Below is a small trained network, with its code and all its weights. Each question gives an input and a target symbol and asks what happens when units are switched off, that is, made to give their printed mean instead of their output.

import numpy as np


def w(rows, s, z=0):
    codes = np.array(rows[::2]) - 128.0
    scale = np.full(codes.shape[1], s)
    scale[-1] = z or s
    return codes * scale


def norm(h):
    return h / np.sqrt((h * h).mean(-1, keepdims=True) + 1e-5)


def softmax(a):
    e = np.exp(a - a.max(-1, keepdims=True))
    return e / e.sum(-1, keepdims=True)


def log_softmax(a):
    a = a - a.max(-1, keepdims=True)
    return a - np.log(np.exp(a).sum(-1, keepdims=True))


def net(x, mask):
    ids = ['ΔΛΣΦΨαβεζηθμξπτω'.index(c) for c in x.split()]
    T = len(ids)
    res = E[ids] + P[:T]
    u = 0
    for l in range(2):
        r = norm(res)
        for j in range(3):
            rows = slice(3 * j, 3 * j + 3)
            q, k, v = (r @ M[l][rows].T for M in (Q, K, V))
            z = softmax(np.where(np.tri(T) > 0, q @ k.T / 3**0.5, -1e9)) @ v
            o = O[l][rows]
            res = res + np.where(mask[u + j], z, o[:, -1]) @ o[:, :-1]
        u += 3
    return log_softmax(norm(res)[-1] @ U[:, :-1].T + U[:, -1])


Q, K, V, O = {}, {}, {}, {}
E = w([
[170,164,93,93,110,97,116,138,128,113],'Δ',
[91,126,94,133,90,179,136,143,118,133],'Λ',
[102,140,81,161,83,156,139,132,110,96],'Σ',
[102,167,135,156,116,188,140,127,106,136],'Φ',
[142,122,95,141,179,158,127,91,149,177],'Ψ',
[67,122,155,65,64,127,1,132,181,166],'α',
[94,156,109,193,122,121,112,132,105,72],'β',
[110,122,84,125,105,208,152,114,114,141],'ε',
[147,151,111,117,113,106,173,104,172,142],'ζ',
[102,98,125,196,115,157,133,72,88,109],'η',
[133,109,91,96,130,101,158,170,130,113],'θ',
[124,90,98,155,173,92,150,130,108,97],'μ',
[80,150,147,183,114,129,131,141,77,80],'ξ',
[156,98,160,67,95,163,156,130,137,178],'π',
[154,88,130,125,189,174,95,125,76,159],'τ',
[123,186,75,155,184,106,101,139,153,143],'ω',
],0.029)
P = w([
[31,150,132,7,81,72,93,89,124,2],'0',
[172,137,89,186,170,246,189,118,155,51],'1',
[118,158,65,109,91,63,174,111,35,116],'2',
[195,121,91,188,114,210,126,163,191,91],'3',
[123,149,67,125,52,45,129,139,59,182],'4',
[218,113,92,228,82,192,95,207,202,128],'5',
[132,139,87,172,26,34,108,152,57,245],'6',
[187,117,47,223,100,153,96,191,177,156],'7',
],0.0091)
Q[0] = w([
[56,173,131,191,51,252,128,137,126,36],'L0H0',
[232,74,121,137,165,108,105,180,193,151],'L0H0',
[136,113,148,90,165,110,89,123,186,118],'L0H0',
[89,161,170,61,182,113,169,104,93,121],'L0H1',
[168,128,183,113,187,131,134,125,181,74],'L0H1',
[61,171,112,150,75,233,170,100,78,59],'L0H1',
[213,84,122,79,190,66,123,129,176,161],'L0H2',
[165,130,111,181,98,162,144,155,132,131],'L0H2',
[127,139,161,128,146,154,131,134,155,75],'L0H2',
],0.027)
K[0] = w([
[36,172,95,2,164,99,154,21,66,81],'L0H0',
[117,124,98,172,68,50,114,138,76,242],'L0H0',
[170,114,154,172,172,124,157,124,61,168],'L0H0',
[186,134,146,80,218,154,153,134,193,71],'L0H1',
[151,160,105,59,194,58,157,102,90,178],'L0H1',
[16,147,120,91,107,197,140,50,86,45],'L0H1',
[143,137,121,213,115,78,124,194,133,220],'L0H2',
[124,97,131,121,94,87,108,103,101,141],'L0H2',
[96,165,90,94,148,117,163,95,97,149],'L0H2',
],0.024)
V[0] = w([
[113,199,138,70,153,124,167,253,154,137],'L0H0',
[145,73,35,116,116,181,121,152,114,134],'L0H0',
[86,129,103,174,220,49,107,139,168,129],'L0H0',
[198,93,165,66,128,162,50,150,42,94],'L0H1',
[143,226,141,132,81,111,127,33,200,141],'L0H1',
[145,186,69,139,179,185,21,104,46,147],'L0H1',
[46,208,137,101,185,118,89,154,172,171],'L0H2',
[99,64,113,85,121,135,145,91,174,112],'L0H2',
[87,156,66,132,58,204,166,128,137,158],'L0H2',
],0.026)
O[0] = w([
[78,105,167,166,214,143,182,35,66,100,71],'L0H0',
[140,61,162,135,110,143,188,159,184,57,239],'L0H0',
[81,79,111,86,151,55,158,131,113,204,97],'L0H0',
[134,104,46,48,45,189,168,183,74,203,178],'L0H1',
[169,171,250,87,99,58,110,98,135,117,44],'L0H1',
[47,211,145,98,71,171,212,212,162,175,249],'L0H1',
[91,20,84,156,122,118,213,86,118,82,70],'L0H2',
[81,146,136,152,145,82,110,135,169,127,150],'L0H2',
[89,131,51,78,179,107,119,91,98,202,139],'L0H2',
],0.015,0.021)
Q[1] = w([
[21,148,78,172,36,183,97,77,94,90],'L1H0',
[230,120,145,157,133,139,185,144,115,126],'L1H0',
[146,85,130,115,108,137,166,182,182,171],'L1H0',
[249,132,122,124,248,110,232,184,124,172],'L1H1',
[196,156,150,87,140,134,140,188,95,133],'L1H1',
[178,178,96,123,112,165,142,81,142,49],'L1H1',
[55,131,129,81,112,145,151,75,116,121],'L1H2',
[59,131,130,64,85,155,68,81,177,56],'L1H2',
[219,118,128,83,111,146,221,200,84,120],'L1H2',
],0.021)
K[1] = w([
[6,84,107,123,4,119,52,84,43,41],'L1H0',
[237,112,162,114,151,177,187,132,123,125],'L1H0',
[154,136,130,177,91,111,192,197,133,178],'L1H0',
[216,163,120,190,235,128,219,177,143,208],'L1H1',
[158,180,139,190,110,148,138,193,133,152],'L1H1',
[175,211,110,139,120,156,156,117,160,43],'L1H1',
[35,153,171,160,106,152,101,111,150,119],'L1H2',
[54,60,205,98,58,209,50,63,171,162],'L1H2',
[238,158,139,152,145,151,211,179,158,206],'L1H2',
],0.018)
V[1] = w([
[84,165,168,124,40,139,158,102,98,103],'L1H0',
[190,211,222,117,230,163,213,129,152,146],'L1H0',
[11,130,208,229,57,119,142,94,182,126],'L1H0',
[230,135,225,126,167,147,164,133,168,157],'L1H1',
[110,78,97,164,167,236,91,91,174,175],'L1H1',
[200,204,103,226,157,122,200,163,187,201],'L1H1',
[39,115,202,251,115,207,61,118,159,191],'L1H2',
[186,143,42,196,137,98,138,109,103,115],'L1H2',
[118,20,129,101,26,87,87,32,114,132],'L1H2',
],0.018)
O[1] = w([
[193,139,116,92,144,138,123,154,98,95,163],'L1H0',
[139,111,159,110,199,196,211,161,172,176,91],'L1H0',
[137,95,180,114,159,173,49,167,43,61,126],'L1H0',
[62,186,94,127,89,134,70,109,119,97,105],'L1H1',
[122,131,134,65,131,70,147,186,108,101,155],'L1H1',
[86,150,116,195,150,112,101,147,53,46,192],'L1H1',
[112,131,60,65,6,111,80,78,168,129,145],'L1H2',
[116,96,170,134,172,188,162,116,150,122,76],'L1H2',
[101,189,79,104,123,182,158,199,169,175,4],'L1H2',
],0.014,0.011)
U = w([
[201,129,71,151,80,192,129,39,165,110,147],'Δ',
[149,31,68,137,189,135,148,139,167,118,169],'Λ',
[188,129,175,114,162,84,90,96,154,140,247],'Σ',
[186,167,166,112,131,153,205,105,66,130,151],'Φ',
[82,57,88,191,109,55,82,183,118,148,44],'Ψ',
[101,99,70,150,73,181,177,177,117,166,167],'α',
[167,115,92,172,141,109,80,154,5,146,147],'β',
[112,147,51,56,171,126,102,147,125,29,2],'ε',
[59,188,104,124,109,160,95,65,61,114,181],'ζ',
[147,122,137,53,70,107,21,147,198,175,143],'η',
[52,111,174,139,70,95,200,88,123,146,140],'θ',
[70,92,207,85,144,101,104,220,154,135,36],'μ',
[224,68,101,133,54,85,150,90,88,151,183],'ξ',
[81,198,111,147,165,157,154,126,210,139,73],'π',
[149,122,157,191,83,162,138,146,154,27,84],'τ',
[78,160,144,184,137,82,137,155,63,214,156],'ω',
],0.012,0.0044)

Each question gives the input, a string of symbols that net reads in full, and the target symbol t.
The units are the heads (3 rows each of Q, K, V and O). Each row of codes is followed by its name. A weight is (code - 128) times the scale printed after its matrix; where a second scale follows, it is the last column's (O and U).
mask holds one flag per head, layer by layer. A switched-off head (its flag False) gives its mean, the last column of its rows in O, instead of its output. The means were averaged over made-up inputs and are rounded, as every weight is.
A unit's drop is (log p(t) with every unit on - log p(t) with that unit switched off) / (log p(t) with every unit on - log p(t) with every unit switched off).
The circuit of an input: a set's keep is (log p(t) with only the set's units on - log p(t) with every unit switched off) / (log p(t) with every unit on - log p(t) with every unit switched off). Starting from all 6 units, units are removed one at a time, each time the one whose removal leaves the highest keep (on an exact tie, the one counted first), for as long as the keep stays at least 0.8.
units of the circuit, in order: the units of the circuit, biggest drop first
unit that matters most: the unit with the biggest drop
heads that matter: for each layer, one digit per head in row order, 1 if its drop is at least 0.15 and else 0, layers parted by /
input Λ τ τ θ θ ξ τ, target β: unit that matters most : L0H2
input Φ τ η θ Σ, target Φ: heads that matter : 111 / 110
input τ ω Λ η Δ η Δ, target η: heads that matter : 101 / 000
input ξ Ψ τ, target μ: units of the circuit, in order : [L0H1 L0H0]
input Ψ Ψ μ, target μ: units of the circuit, in order : [L0H1 L1H0]
input τ θ Λ τ ω Δ, target θ: heads that matter : 111 / 000
input Σ η ζ Δ ζ, target Φ: units of the circuit, in order : [L0H1 L0H0]
input ξ τ Σ η, target ξ: units of the circuit, in order : [L1H1 L0H1 L0H2]
input τ θ θ τ Λ τ, target ε: units of the circuit, in order : [L0H0 L0H2 L1H1 L0H1]
input η ζ Σ θ, target π: units of the circuit, in order : [L0H2 L0H1 L1H0]
input τ Φ Σ Λ τ ε Λ θ, target ε: units of the circuit, in order : [L0H0 L0H2 L0H1]
input τ τ ε η τ θ Ψ τ, target μ: units of the circuit, in order : [L0H1 L1H0]
input ξ π η, target ξ: heads that matter : 010 / 110
input η Δ ξ, target η: heads that matter : 100 / 000
input θ π θ α θ τ ε τ, target τ: unit that matters most : L0H0
input θ Δ τ θ ω Ψ, target θ: units of the circuit, in order : [L0H2 L0H1]
input τ τ ξ τ ε Δ Δ, target Φ: heads that matter : 110 / 100
input ω τ τ Λ τ τ θ Λ, target ω: heads that matter : 100 / 000
input τ Δ Λ ζ, target ε: units of the circuit, in order : [L0H2 L0H0 L1H1 L0H1]
input η τ τ ζ η, target η: unit that matters most : L0H0
input ω η θ τ Ψ Σ π τ, target Δ: heads that matter : 110 / 100
input Ψ τ ξ, target Ψ: heads that matter : 100 / 100
input η τ Λ, target η: heads that matter : 000 / 000
